Here is a tiny trained network, its code and every weight. The questions are about switching its units off for an input and a class, where a switched-off unit gives its printed mean instead of its output.

import numpy as np


def w(rows, s, z=0):
    codes = np.array(rows[::2]) - 128.0
    scale = np.full(codes.shape[1], s)
    scale[-1] = z or s
    return codes * scale


def f(y):
    return np.maximum(y, 0)


def log_softmax(a):
    a = a - a.max(-1, keepdims=True)
    return a - np.log(np.exp(a).sum(-1, keepdims=True))


def net(x, mask):
    res = np.array(x, float).reshape(1, 7) / 4 @ E
    y = f(res @ A[0][:, :-1].T + A[0][:, -1])
    res = res + np.where(mask, y, B[0][:, -1]) @ B[0][:, :-1]
    return log_softmax(res[-1] @ U[:, :-1].T + U[:, -1])


A, B = {}, {}
E = w([
[128,128,128,127],'x0',
[128,128,129,128],'x1',
[127,128,129,128],'x2',
[34,140,244,189],'x3',
[151,237,92,208],'x4',
[156,202,193,43],'x5',
[254,93,198,180],'x6',
],0.0093)
A[0] = w([
[109,37,164,54,65],'N1',
[132,136,146,86,89],'N2',
[134,186,158,95,74],'N3',
[182,102,161,150,38],'N4',
[129,155,150,112,85],'N5',
[144,116,135,144,149],'N6',
[24,176,68,105,91],'N7',
[163,126,77,97,18],'N8',
[145,225,101,166,50],'N9',
[177,103,161,147,50],'N10',
[115,209,96,209,64],'N11',
[206,140,49,54,33],'N12',
[166,128,72,94,10],'N13',
[174,113,157,152,33],'N14',
[153,235,196,16,38],'N15',
[122,126,151,137,47],'N16',
[136,224,103,177,36],'N17',
[52,140,194,137,92],'N18',
[96,27,39,253,2],'N19',
[115,35,183,80,103],'N20',
[60,160,90,94,43],'N21',
[68,104,222,189,56],'N22',
[147,130,99,122,92],'N23',
[107,137,154,146,67],'N24',
[170,122,62,109,32],'N25',
[177,122,149,137,96],'N26',
[109,62,159,51,64],'N27',
[120,91,140,104,65],'N28',
[139,146,45,59,113],'N29',
[36,164,88,75,76],'N30',
[83,21,130,56,80],'N31',
[18,164,175,138,117],'N32',
[158,186,165,60,60],'N33',
[176,81,167,215,112],'N34',
[62,121,45,94,109],'N35',
[83,146,96,106,27],'N36',
[193,116,151,153,85],'N37',
[90,134,175,156,25],'N38',
[44,156,88,92,28],'N39',
[183,116,171,158,17],'N40',
[100,142,175,153,50],'N41',
[96,174,227,189,83],'N42',
[85,142,103,108,39],'N43',
],0.011,0.015)
B[0] = w([
[138,169,117,179,210],'N1',
[116,126,134,142,144],'N2',
[106,119,129,151,151],'N3',
[164,128,160,118,143],'N4',
[115,115,126,138,134],'N5',
[125,138,126,100,180],'N6',
[182,119,180,123,248],'N7',
[145,110,89,115,140],'N8',
[130,157,122,176,177],'N9',
[169,129,166,119,144],'N10',
[123,172,120,155,208],'N11',
[160,101,82,145,219],'N12',
[169,94,63,110,142],'N13',
[177,118,166,116,134],'N14',
[19,57,161,181,211],'N15',
[139,114,117,129,128],'N16',
[145,188,115,184,172],'N17',
[157,105,93,132,206],'N18',
[9,75,173,170,221],'N19',
[133,178,111,160,234],'N20',
[160,119,165,114,161],'N21',
[161,97,81,120,209],'N22',
[133,116,118,135,145],'N23',
[142,118,105,138,132],'N24',
[151,97,89,126,158],'N25',
[133,133,154,108,162],'N26',
[134,165,117,173,191],'N27',
[125,142,120,143,134],'N28',
[135,100,85,125,253],'N29',
[183,123,184,127,214],'N30',
[128,179,114,166,237],'N31',
[144,110,78,101,251],'N32',
[80,95,141,139,171],'N33',
[156,140,164,87,220],'N34',
[148,135,169,106,252],'N35',
[167,124,161,114,133],'N36',
[140,122,162,116,173],'N37',
[150,82,61,127,135],'N38',
[176,119,177,106,166],'N39',
[190,92,165,119,138],'N40',
[140,115,96,131,141],'N41',
[150,106,71,111,223],'N42',
[155,125,145,116,133],'N43',
],0.015,0.0071)
U = w([
[200,73,16,90,87],'0',
[211,143,205,79,98],'1',
[151,255,89,184,79],'2',
[59,64,144,134,116],'3',
[143,155,96,75,250],'4',
],0.0092,0.02)

Each question gives the input, the list of numbers given to net, and the class t.
The units are the neurons (one row each of A and B). Each row of codes is followed by its name. A weight is (code - 128) times the scale printed after its matrix; where a second scale follows, it is the last column's (A, B and U).
mask holds one flag per neuron, in row order. A switched-off neuron (its flag False) gives its mean, the last column of its row in B, instead of its output. The means were averaged over made-up inputs and are rounded, as every weight is.
A unit's drop is (log p(t) with every unit on - log p(t) with that unit switched off) / (log p(t) with every unit on - log p(t) with every unit switched off).
The circuit of an input: a set's keep is (log p(t) with only the set's units on - log p(t) with every unit switched off) / (log p(t) with every unit on - log p(t) with every unit switched off). Starting from the 12 units with the biggest drops (on a tie, the unit counted first), units are removed one at a time, each time the one whose removal leaves the highest keep (on an exact tie, the one counted first), for as long as the keep stays at least 0.8.
circuit, biggest first: the units of the circuit, biggest drop first
most important unit: the unit with the biggest drop
k most important neurons: the k neurons with the biggest drops, biggest first
drop of u: that unit's drop, to one decimal
input [-5,0,-1,-1,-6,-3,-2], class 2: most important neuron -> (N31)
input [4,-7,-1,7,1,7,-3], class 0: circuit, biggest first -> (N32, N42)
input [-6,4,-4,-3,-2,-5,4], class 3: circuit, biggest first -> (N19, N32)
input [-8,-6,-1,6,-4,-3,4], class 0: 2 most important neurons -> (N22, N42)
input [-8,0,2,6,-3,0,-6], class 0: circuit, biggest first -> (N32, N18)
input [2,-5,-5,-2,-7,-7,5], class 2: 2 most important neurons -> (N20, N31)
input [-6,-2,0,2,-7,1,6], class 2: circuit, biggest first -> (N20, N1)
input [4,-5,-1,-4,8,-2,-8], class 1: circuit, biggest first -> (N7, N30)
input [-6,-6,5,0,-4,1,-6], class 1: 2 most important neurons -> (N30, N7)
input [8,6,0,-1,-6,2,-6], class 1: 3 most important neurons -> (N30, N7, N35)
input [6,-3,-6,6,6,6,-1], class 0: circuit, biggest first -> (N42, N32)
input [1,-5,-5,-1,-8,-2,7], class 2: circuit, biggest first -> (N20, N1)
input [3,3,-2,8,-4,-3,8], class 0: 2 most important neurons -> (N22, N42)
input [3,-3,-6,-2,-5,-8,-2], class 3: circuit, biggest first -> (N19)
input [7,-1,-7,7,0,-6,-5], class 0: circuit, biggest first -> (N32, N22)
input [-3,-5,-1,7,-2,-6,-5], class 0: 3 most important neurons -> (N32, N22, N18)
input [4,-1,8,-3,-7,-7,-4], class 2: circuit, biggest first -> (N31, N1)
input [-7,-1,0,7,-8,-1,5], class 2: 2 most important neurons -> (N20, N1)
input [4,0,7,-5,-6,-3,-2], class 2: 2 most important neurons -> (N31, N1)
input [4,7,-2,-3,-5,-7,6], class 3: most important unit -> N19
input [-2,-8,8,-7,8,-5,4], class 2: 3 most important neurons -> (N17, N11, N9)
input [4,2,-2,-1,-8,7,-5], class 2: 4 most important neurons -> (N31, N1, N27, N20)
input [-6,-2,-4,-6,7,8,-5], class 3: 2 most important neurons -> (N15, N33)
input [7,-5,-3,3,2,-3,7], class 1: drop of N34 -> 0.2
input [-8,4,-4,6,-5,-5,0], class 0: drop of N22 -> 0.5
input [-3,0,-3,8,-5,1,-1], class 0: drop of N10 -> 0.0
input [2,-6,4,0,5,6,-4], class 3: circuit, biggest first -> (N15)
input [8,0,0,-3,-3,-7,3], class 3: drop of N19 -> 0.6
